Below is a small trained network, with its code and all its weights. Each question gives an input and a class and asks what happens when units are switched off, that is, made to give their printed mean instead of their output.

import numpy as np


def w(rows, s, z=0):
    codes = np.array(rows[::2]) - 128.0
    scale = np.full(codes.shape[1], s)
    scale[-1] = z or s
    return codes * scale


def f(y):
    return y / 2 * (1 + np.tanh(0.7978845608 * (y + 0.044715 * y**3)))


def log_softmax(a):
    a = a - a.max(-1, keepdims=True)
    return a - np.log(np.exp(a).sum(-1, keepdims=True))


def net(x, mask):
    res = np.array(x, float).reshape(1, 5) / 4 @ E
    y = f(res @ A[0][:, :-1].T + A[0][:, -1])
    res = res + np.where(mask, y, B[0][:, -1]) @ B[0][:, :-1]
    return log_softmax(res[-1] @ U[:, :-1].T + U[:, -1])


A, B = {}, {}
E = w([
[119,184,54,183,149,124,183,97,147,21,144],'x0',
[112,132,149,160,77,144,170,113,198,181,104],'x1',
[180,152,143,96,236,236,96,158,119,168,171],'x2',
[143,131,32,172,44,122,83,9,46,125,135],'x3',
[38,206,148,133,129,198,182,92,157,103,86],'x4',
],0.012)
A[0] = w([
[211,36,84,60,94,91,80,140,45,107,131,42],'N0',
[123,173,111,117,254,124,160,162,122,53,209,140],'N1',
[131,187,41,142,72,140,158,67,63,133,44,173],'N2',
[123,86,221,48,141,119,31,177,89,230,68,109],'N3',
[167,130,66,138,202,123,107,176,91,13,208,189],'N4',
[147,216,130,132,253,217,110,191,114,102,121,196],'N5',
[56,178,57,155,96,160,103,8,75,33,128,187],'N6',
[96,90,92,59,119,34,61,80,54,101,83,191],'N7',
[190,159,54,222,76,94,182,104,134,94,176,1],'N8',
[33,221,179,120,109,176,193,155,160,101,103,219],'N9',
],0.0076,0.0034)
B[0] = w([
[160,199,74,212,121,65,84,198,93,82,184,214],'N0',
[27,52,124,87,201,148,154,191,45,38,140,201],'N1',
[130,82,165,212,70,159,144,94,129,70,179,210],'N2',
[144,88,94,77,145,225,75,231,121,136,196,252],'N3',
[37,68,133,73,154,124,175,133,108,32,40,205],'N4',
[69,137,120,74,98,109,77,166,121,43,59,233],'N5',
[120,138,251,160,107,200,193,2,192,138,92,239],'N6',
[133,68,116,190,109,55,129,127,76,119,150,209],'N7',
[49,155,162,45,149,98,213,153,170,95,116,190],'N8',
[105,45,135,69,77,110,93,110,225,119,44,228],'N9',
],0.0093,0.016)
U = w([
[119,165,157,206,80,102,195,45,202,83,79,203],'0',
[226,126,171,155,146,209,97,163,139,191,196,78],'1',
[129,75,114,193,99,87,133,139,65,98,135,121],'2',
[108,146,178,52,176,188,142,171,151,90,98,181],'3',
[187,246,128,109,220,146,205,72,46,194,130,2],'4',
[202,172,84,140,124,116,30,170,83,123,141,72],'5',
],0.012,0.0085)

Each question gives the input, the list of numbers given to net, and the class t.
The units are the neurons (one row each of A and B). Each row of codes is followed by its name. A weight is (code - 128) times the scale printed after its matrix; where a second scale follows, it is the last column's (A, B and U).
mask holds one flag per neuron, in row order. A switched-off neuron (its flag False) gives its mean, the last column of its row in B, instead of its output. The means were averaged over made-up inputs and are rounded, as every weight is.
A unit's drop is (log p(t) with every unit on - log p(t) with that unit switched off) / (log p(t) with every unit on - log p(t) with every unit switched off).
The circuit of an input: a set's keep is (log p(t) with only the set's units on - log p(t) with every unit switched off) / (log p(t) with every unit on - log p(t) with every unit switched off). Starting from all 10 units, units are removed one at a time, each time the one whose removal leaves the highest keep (on an exact tie, the one counted first), for as long as the keep stays at least 0.8.
circuit, biggest first: the units of the circuit, biggest drop first
unit that matters most: the unit with the biggest drop
k most important neurons: the k neurons with the biggest drops, biggest first
drop of u: that unit's drop, to one decimal
input [-4,5,5,8,-2], class 1: circuit, biggest first => N5, N4
input [0,-6,-1,-6,-8], class 2: circuit, biggest first => N0
input [-2,-6,-6,-2,-7], class 5: circuit, biggest first => N0, N6
input [6,-2,8,7,-2], class 0: 4 most important neurons => N6, N3, N2, N0
input [-6,6,1,7,-3], class 5: circuit, biggest first => N6, N4, N1
input [3,-7,6,1,-7], class 2: 4 most important neurons => N0, N4, N6, N8
input [-2,-1,5,-1,-6], class 5: circuit, biggest first => N0, N6
input [1,-4,7,6,-2], class 2: 2 most important neurons => N0, N3
input [6,-4,-3,-3,8], class 0: 2 most important neurons => N3, N6
input [-6,-2,-2,-8,-8], class 1: 2 most important neurons => N3, N5
input [-7,4,-8,-5,-8], class 5: circuit, biggest first => N6, N0, N3
input [4,-7,-2,3,-3], class 0: 2 most important neurons => N6, N3
input [3,1,-5,2,-6], class 0: 3 most important neurons => N3, N8, N1
input [7,-7,0,6,-5], class 0: circuit, biggest first => N6
input [-5,6,-1,-8,-2], class 1: 2 most important neurons => N4, N5
input [5,-7,-2,1,0], class 0: 2 most important neurons => N6, N3
input [-3,-5,-7,-5,-2], class 2: 2 most important neurons => N7, N5
input [-5,0,3,8,4], class 0: drop of N6 => 0.1
input [-3,-1,6,0,-6], class 5: drop of N0 => 0.2
input [-6,-7,0,-1,3], class 5: drop of N8 => 0.1
input [-8,8,8,5,5], class 1: unit that matters most => N4
